50	0	50	-41
17	1	22	-23
gives 0

52	45	40	45	-8
47	42	38	42	-13
38	39	40	38	-28
gives 42

-21	17	4	-46	-5	-1	-11
-16	15	2	1	-27	-18	4
1	17	-10	-12	-12	-3	-8
gives 15

11	53	48	41	36
-2	7	7	6	6
gives 53

8	-6	16	-27	39	-21	8
28	36	27	-2	32	-41	-27
gives -6

53	-31	-2	-31	-30	18	-38
-20	26	-3	-33	-15	22	11
gives -31

-40	-32	-18	6	20
-34	-42	-17	-5	14
21	22	-14	-2	-29
gives -42

44	-37	3	22	-11
15	-45	22	20	-25
gives -37
---
Q: [ 52 -48  49  15  45]
A: 49

Q:
[[ 22  26  25 -17  21 -25]
 [ 33  42  35 -29  36 -30]]
A: 25

Q: [57 51 35 50]
A: 35

Q: [43  2  4 -4 -3]
A: 4

Q: [-16 -42   8 -31 -45  11 -54]
A: 8

Q:
[[ 50  40  34   8  32 -30  42]
 [ 39  37   5  -5  41  37   0]
 [-41 -33 -20 -24 -29   8 -35]]
A: 34

Q: [  1   3 -46  34   2  38]
A: -46

Q:
[[-13  46   4  55 -22   1 -47]
 [  0  47   3  43 -14   6 -24]]
A: 4
---
Q:  21   27   49   17  -25   32
A: 17
Q:  53  -21   -3   17   20    9
A: 17
Q:  19   13   56   14   12  -14
A: 14
Q:   8  -42   15   19  -33   12
A: 19
Q:   0    0   10   -5  -18   50
A: -5
Q: -48  -39   28  -12    7  -21
A: -12
---
[[4 5 7 3 3 7 4 4 6 7 5 5]
 [5 6 4 7 7 4 5 7 4 4 6 4]
 [4 8 4 7 6 5 5 9 4 3 8 2]
 [6 4 4 6 6 4 5 4 5 5 4 6]
 [5 3 7 3 3 7 5 2 7 8 3 7]
 [4 7 5 6 6 5 5 8 4 4 7 3]] Out: 7

[[ 97 588 544 788 222 523 478 214 839 756 333 158 499 845]
 [454 833 405 374 407 297 197 576 553 418 148 261 641 720]
 [523 459 460 391 510 421 462 494 399 399 459 493 463 415]
 [540 803 386 297 465 282 196 635 466 350 178 333 630 631]
 [136 258 581 825 277 655 674 135 704 744 611 352 353 571]
 [572 247 443 407 543 531 552 488 292 387 648 648 366 207]
 [269 772 474 573 303 388 298 411 717 584 192 175 602 832]
 [116 289 594 848 267 656 677 130 743 769 594 329 367 618]
 [732 565 371 170 620 330 323 717 237 227 392 588 520 321]] Out: 618

[[-845 -250 -226 -127  -87   87  181]
 [ 475  -41 -210   75   42 -704 -516]
 [-196  568  160 -696 -329  -21 -550]
 [-929   24  -71 -469 -276 -653  -39]
 [ 602  319 -141 -128   70   46 -745]] Out: -39

[[7 8 7 6 5 4 8 5 4]
 [5 7 5 5 6 8 6 5 4]
 [7 6 8 8 6 7 8 4 4]
 [5 6 4 8 7 5 6 6 5]
 [6 7 8 6 6 4 7 5 5]
 [6 7 6 6 7 7 3 7 7]
 [5 4 4 5 7 7 5 7 7]
 [7 6 6 2 8 6 7 5 5]
 [8 5 5 6 4 7 6 7 6]
 [5 7 6 3 8 7 7 5 4]
 [4 8 4 4 7 6 6 7 8]
 [7 7 8 7 4 8 5 7 6]] Out: 8

[[598 538 613 394 755 512 345]
 [495 473 518 460 501 501 505]
 [508 429 518 505 488 420 484]
 [489 483 453 465 480 441 432]
 [523 332 589 551 145 450 630]
 [485 521 512 322 571 577 479]
 [491 665 195 899 564 243 251]
 [558 406 511 586 380 341 469]
 [539 502 244 874 522 333 399]
 [502 329 571 598 150 351 596]] Out: 399

[[149 154 209 138 223 149 144 161  95 180 172]
 [150 157 206 139 224 150 144 159  96 176 170]
 [163 169 191 150 228 138 139 153 100 159 164]
 [109 144 152 144  82 238 207 160 234 165 148]
 [130 177 191 141 216 189 165 136 130 140 146]
 [152 128 133 162  59 183 185 186 231 192 169]] Out: 146

[[-24   0  10   9 -32  -3 -20  15  -9]
 [ 37 -19  -5 -12  43  -4 -12 -20  15]
 [-10  22 -10   2   8  15  44  -5  10]
 [ 49   0  23  14  29  -3 -19  30   3]
 [ 38   0  22  13  20  -2 -16  27   2]] Out: 3

[[-566  205  245  324 -544  110 -139 -421   21]
 [-435 -455 -871 -501 -580 -308    1 -305 -547]
 [-379 -509 -329 -183 -449 -489  430 -351 -579]
 [  72 -130  -56   30 -599  371  188 -158 -490]
 [-851  144  248   98 -309 -291 -526 -533  406]
 [-831 -209   -5 -349  -69 -619 -916 -552  591]
 [-439 -500 -745 -392 -581 -360  196 -332 -570]
 [-353  129  170  308 -610  263    8 -337 -179]
 [-130   11   63  203 -632  358  121 -247 -354]
 [-883    2  154 -113 -178 -474 -731 -554  536]
 [-422 -520 -560 -279 -533 -426  349 -345 -585]
 [-739  213  277  250 -435  -85 -324 -488  227]] Out: -585
---
array([-0.04, -0.13, -0.02, -0.09,  0.15]) -> -0.04, 0.15

array([-1.59, -0.65, -0.06,  1.18, -0.12]) -> -1.59, -0.12

array([[-14.16,   1.28,   3.19,  -7.20, -19.34],
       [ 11.63,  14.68,  11.04,  14.46,  14.20]]) -> -14.16, 14.20

array([[-10.9,  14.8,   0.0,  -0.4,  -8.7],
       [-21.8,  10.2,  -7.0,   5.5,  -2.4]]) -> -10.9, -2.4

array([[ 104.1,   47.5,   57.9, -154.7,  -14.0,   50.2],
       [-167.7,   58.9, -188.5,  143.3,  -81.1,  -49.5],
       [ -25.5,    0.7,  -51.4, -237.9,  -28.4,  -66.2]]) -> 104.1, -66.2

array([ 0.549, -1.473,  0.096,  0.990,  1.236]) -> 0.549, 1.236

array([[-0.085, -0.012, -0.018, -0.014, -0.011, -0.038],
       [-0.176, -0.071, -0.004, -0.117,  0.041, -0.063],
       [-0.024, -0.199, -0.185, -0.099,  0.208, -0.141]]) -> -0.085, -0.141
---
 55  -30  -22  -10
 -5   25    4  -40
Out: 25

 14  -14  -15  -10
-35   24  -49    1
-49  -16   -1  -14
Out: -16

  5   16  -21   -3
-15   57   53   -9
Out: 57

 28   32  -41   -4
-25   -8   12   -9
Out: -8

  4  -31   -3  -14
-26  -53  -14  -12
-17    4   18   14
Out: 4

 27  -51    2  -50 Out: -51

-32   13   22   -2
 34   42   19   24
 23    3  -28  -37
Out: 3

-57  -24   19  -47 Out: -24

 -7   37   57  -13 Out: 37

-22   -3   43   53 Out: -3
---
[ 115.40  -65.47  135.74 -156.08]	135.74, 115.40

[-1.8  1.6 -1.5  0.5 -0.1]	1.6, 0.5

[[ 0.180  0.038 -0.122  0.051]
 [ 0.042  0.058  0.080  0.050]]	0.180, 0.080

[[-0.280  0.600  0.118 -0.225  0.597]
 [ 0.178  0.330  0.706 -0.438 -0.776]
 [ 1.379 -1.338  1.079 -1.105 -1.402]]	1.379, 1.079

[[-0.20 -0.07 -0.14 -0.04  0.13 -0.23  0.16]
 [ 0.20 -0.03  0.14 -0.18 -0.02  0.13  0.00]]	0.20, 0.16

[[ 147.6  107.6  122.1  111.2  -15.2 -144.5]
 [ 143.3  146.6  153.1  127.1  -15.6 -131.0]]	153.1, 147.6

[ 14.43  -5.63   5.74   4.75 -12.00]	14.43, 5.74
---
[-49  -4  41 -30  33  22  19]
22
[-31 -50   7  11]
7
[-51  12  -9 -55]
-9
[51 -8  8 21 15]
21
[ 2 34 53 26 15]
26
[-11 -16  22 -25   3  53  13]
53
[  1 -10 -18  49]
-18
---
[[142  98 100 153 106 128 216]
 [ 45  66  65  46  67  79  55]
 [ 83  61  62  81  61  57  88]] 45

[128  14 209  74] 14

[[5 3 5 6 1]
 [4 2 8 7 3]] 1

[[-219  823 -393  -45  518  504  363]
 [ 846  420  995 -171 -479 -774  173]] -774

[-31  48 -41 -18] -41

[770 144 811 653] 144
---
[[  5  16   5  -4   2  30  -4]
 [  7 -16   3 -51   2 -39  -8]
 [  6   8   5  19  -1   7   4]] result: 5

[[-42 -37  51  -5   2]
 [-35 -41  47  -6 -23]
 [-41 -45  53  -5 -19]] result: 53

[[  4  52 -16 -19 -18 -56]
 [ 29 -39   4 -19   3   6]
 [  2  39 -11  19 -24   6]] result: -11

[[-17  24  -1  26  12  -3 -34]
 [ 26 -14  55   6 -16  48  30]
 [ 25 -13   4 -40 -27 -10   4]] result: 4

[[ 34  20   5  36  -2  -9]
 [-24  -5  -9 -23  42  17]
 [ 35   5  -5   8 -11  11]] result: -5

[[-46 -10  16 -50  -2   2 -19]
 [ -7 -14 -10 -18  -2  -8   6]
 [ -1   5   1  14  22  27 -23]] result: 1

[[ 17 -49  20  20 -42 -36 -41]
 [ 21  31 -25 -22  32  29  34]
 [-20  42 -21 -18  35  30  32]] result: -21

[[-29  22  35 -30]
 [-13 -41  44 -11]
 [  9 -44  47 -35]] result: 47
